Here is a tiny trained network, its code and every weight. The questions are about switching its units off for an input and a target symbol, where a switched-off unit gives its printed mean instead of its output.

import numpy as np


def w(rows, s, z=0):
    codes = np.array(rows[::2]) - 128.0
    scale = np.full(codes.shape[1], s)
    scale[-1] = z or s
    return codes * scale


def norm(h):
    return h / np.sqrt((h * h).mean(-1, keepdims=True) + 1e-5)


def f(y):
    return np.maximum(y, 0)


def softmax(a):
    e = np.exp(a - a.max(-1, keepdims=True))
    return e / e.sum(-1, keepdims=True)


def log_softmax(a):
    a = a - a.max(-1, keepdims=True)
    return a - np.log(np.exp(a).sum(-1, keepdims=True))


def net(x, mask):
    ids = ['γεζθλμστ'.index(c) for c in x.split()]
    T = len(ids)
    res = E[ids] + P[:T]
    r = norm(res)
    for j in range(3):
        rows = slice(3 * j, 3 * j + 3)
        q, k, v = (r @ M[0][rows].T for M in (Q, K, V))
        z = softmax(np.where(np.tri(T) > 0, q @ k.T / 3**0.5, -1e9)) @ v
        o = O[0][rows]
        res = res + np.where(mask[j], z, o[:, -1]) @ o[:, :-1]
    y = f(norm(res) @ A[0][:, :-1].T + A[0][:, -1])
    res = res + np.where(mask[3:11], y, B[0][:, -1]) @ B[0][:, :-1]
    return log_softmax(norm(res)[-1] @ U[:, :-1].T + U[:, -1])


Q, K, V, O, A, B = {}, {}, {}, {}, {}, {}
E = w([
[136,134,206,84,88,137],'γ',
[198,139,158,192,156,157],'ε',
[131,148,142,82,131,226],'ζ',
[17,160,118,205,67,148],'θ',
[142,29,8,100,98,171],'λ',
[172,130,173,146,94,207],'μ',
[161,158,187,90,167,125],'σ',
[175,159,136,124,205,212],'τ',
],0.011)
P = w([
[163,156,199,175,224,193],'0',
[178,179,149,173,178,171],'1',
[124,105,210,135,211,151],'2',
[186,213,126,165,88,158],'3',
[66,41,212,139,204,121],'4',
[208,245,86,109,2,101],'5',
[109,48,250,88,133,136],'6',
],0.0072)
Q[0] = w([
[49,6,193,124,181,135],'h1',
[90,31,216,109,203,87],'h1',
[122,117,138,113,147,167],'h1',
[136,145,81,115,174,80],'h2',
[172,142,169,102,98,164],'h2',
[75,115,47,162,144,91],'h2',
[140,186,136,125,96,93],'h3',
[107,32,206,124,206,89],'h3',
[201,223,56,129,84,131],'h3',
],0.013)
K[0] = w([
[219,254,83,94,35,79],'h1',
[166,240,29,123,61,143],'h1',
[132,160,122,112,147,107],'h1',
[132,129,140,173,212,163],'h2',
[79,80,111,134,91,98],'h2',
[203,172,185,120,197,147],'h2',
[120,39,138,128,156,128],'h3',
[159,233,41,126,70,125],'h3',
[31,40,167,158,211,140],'h3',
],0.011)
V[0] = w([
[208,107,205,64,96,142],'h1',
[109,126,81,1,225,124],'h1',
[166,30,87,209,119,154],'h1',
[189,138,149,81,159,166],'h2',
[169,35,84,96,136,69],'h2',
[73,188,37,109,240,174],'h2',
[176,143,39,176,184,83],'h3',
[180,171,118,160,211,16],'h3',
[207,137,94,120,103,231],'h3',
],0.0083)
O[0] = w([
[196,174,79,99,192,25,155],'h1',
[107,21,224,7,144,152,49],'h1',
[189,81,3,199,70,144,138],'h1',
[193,134,157,19,144,114,146],'h2',
[179,41,52,137,196,184,3],'h2',
[115,56,228,103,34,163,175],'h2',
[212,81,227,207,64,165,76],'h3',
[232,98,245,159,109,39,57],'h3',
[181,189,34,75,55,177,229],'h3',
],0.0075,0.0068)
A[0] = w([
[55,164,57,132,147,248,147],'n1',
[47,122,81,134,105,16,239],'n2',
[94,125,189,31,197,42,117],'n3',
[113,139,199,183,78,164,110],'n4',
[172,95,136,179,30,207,139],'n5',
[112,43,237,120,194,2,139],'n6',
[104,73,89,113,23,39,198],'n7',
[159,63,67,118,152,105,253],'n8',
],0.0074,0.0063)
B[0] = w([
[66,82,122,148,77,112,254],'n1',
[122,82,204,189,165,206,228],'n2',
[96,52,71,184,122,112,179],'n3',
[82,139,184,155,154,148,176],'n4',
[90,71,117,165,191,153,207],'n5',
[101,44,92,157,1,72,155],'n6',
[167,116,206,182,174,223,187],'n7',
[166,51,96,107,155,156,189],'n8',
],0.0097,0.008)
U = w([
[117,140,145,139,255,99,123],'γ',
[223,144,156,219,182,119,91],'ε',
[90,143,144,44,96,167,4],'ζ',
[71,149,170,207,127,142,172],'θ',
[162,40,84,151,168,174,143],'λ',
[166,190,62,157,68,103,104],'μ',
[149,97,145,142,114,53,186],'σ',
[180,135,222,97,188,188,82],'τ',
],0.0089,0.0039)

Each question gives the input, a string of symbols that net reads in full, and the target symbol t.
The units are the heads (3 rows each of Q, K, V and O) and the neurons (one row each of A and B). Each row of codes is followed by its name. A weight is (code - 128) times the scale printed after its matrix; where a second scale follows, it is the last column's (O, A, B and U).
mask holds one flag per unit, heads first, then neurons. A switched-off unit (its flag False) gives its mean, the last column of its rows in O or B, instead of its output. The means were averaged over made-up inputs and are rounded, as every weight is.
A unit's drop is (log p(t) with every unit on - log p(t) with that unit switched off) / (log p(t) with every unit on - log p(t) with every unit switched off).
The circuit of an input: a set's keep is (log p(t) with only the set's units on - log p(t) with every unit switched off) / (log p(t) with every unit on - log p(t) with every unit switched off). Starting from all 11 units, units are removed one at a time, each time the one whose removal leaves the highest keep (on an exact tie, the one counted first), for as long as the keep stays at least 0.8.
units of the circuit, in order: the units of the circuit, biggest drop first
unit that matters most: the unit with the biggest drop
top k neurons: the k neurons with the biggest drops, biggest first
which heads matter: for each layer, one digit per head in row order, 1 if its drop is at least 0.15 and else 0, layers parted by /
input μ μ τ τ, target τ: which heads matter => 101
input ζ γ σ ε, target σ: which heads matter => 101
input μ σ σ, target σ: top 2 neurons => n6; n3
input μ θ γ τ λ, target τ: units of the circuit, in order => h3; h2; n7; h1
input θ μ γ θ ε μ, target ε: which heads matter => 101
input μ λ λ τ λ θ, target λ: units of the circuit, in order => h1; h2
input λ μ λ λ σ μ, target σ: units of the circuit, in order => h1; h3; n6
input ε ζ λ θ γ γ, target γ: which heads matter => 101
input σ λ θ ζ ζ, target ζ: unit that matters most => h3
input ε λ τ γ, target τ: which heads matter => 101
input λ θ θ μ μ, target μ: units of the circuit, in order => h3; h1
input θ σ μ λ ζ, target λ: units of the circuit, in order => h2; h1
input θ μ γ λ, target γ: units of the circuit, in order => h1; h3
input γ γ θ ζ ζ τ, target ζ: which heads matter => 100
input ζ ε σ, target ε: which heads matter => 101
input τ τ λ θ, target λ: which heads matter => 100
input τ τ θ μ μ ε τ, target ε: units of the circuit, in order => h3; h1
input σ ζ μ ζ θ, target ζ: units of the circuit, in order => h3; h2
input ζ θ θ λ σ, target λ: units of the circuit, in order => h1
input μ μ μ, target μ: which heads matter => 000
input θ τ μ ζ, target μ: units of the circuit, in order => h1
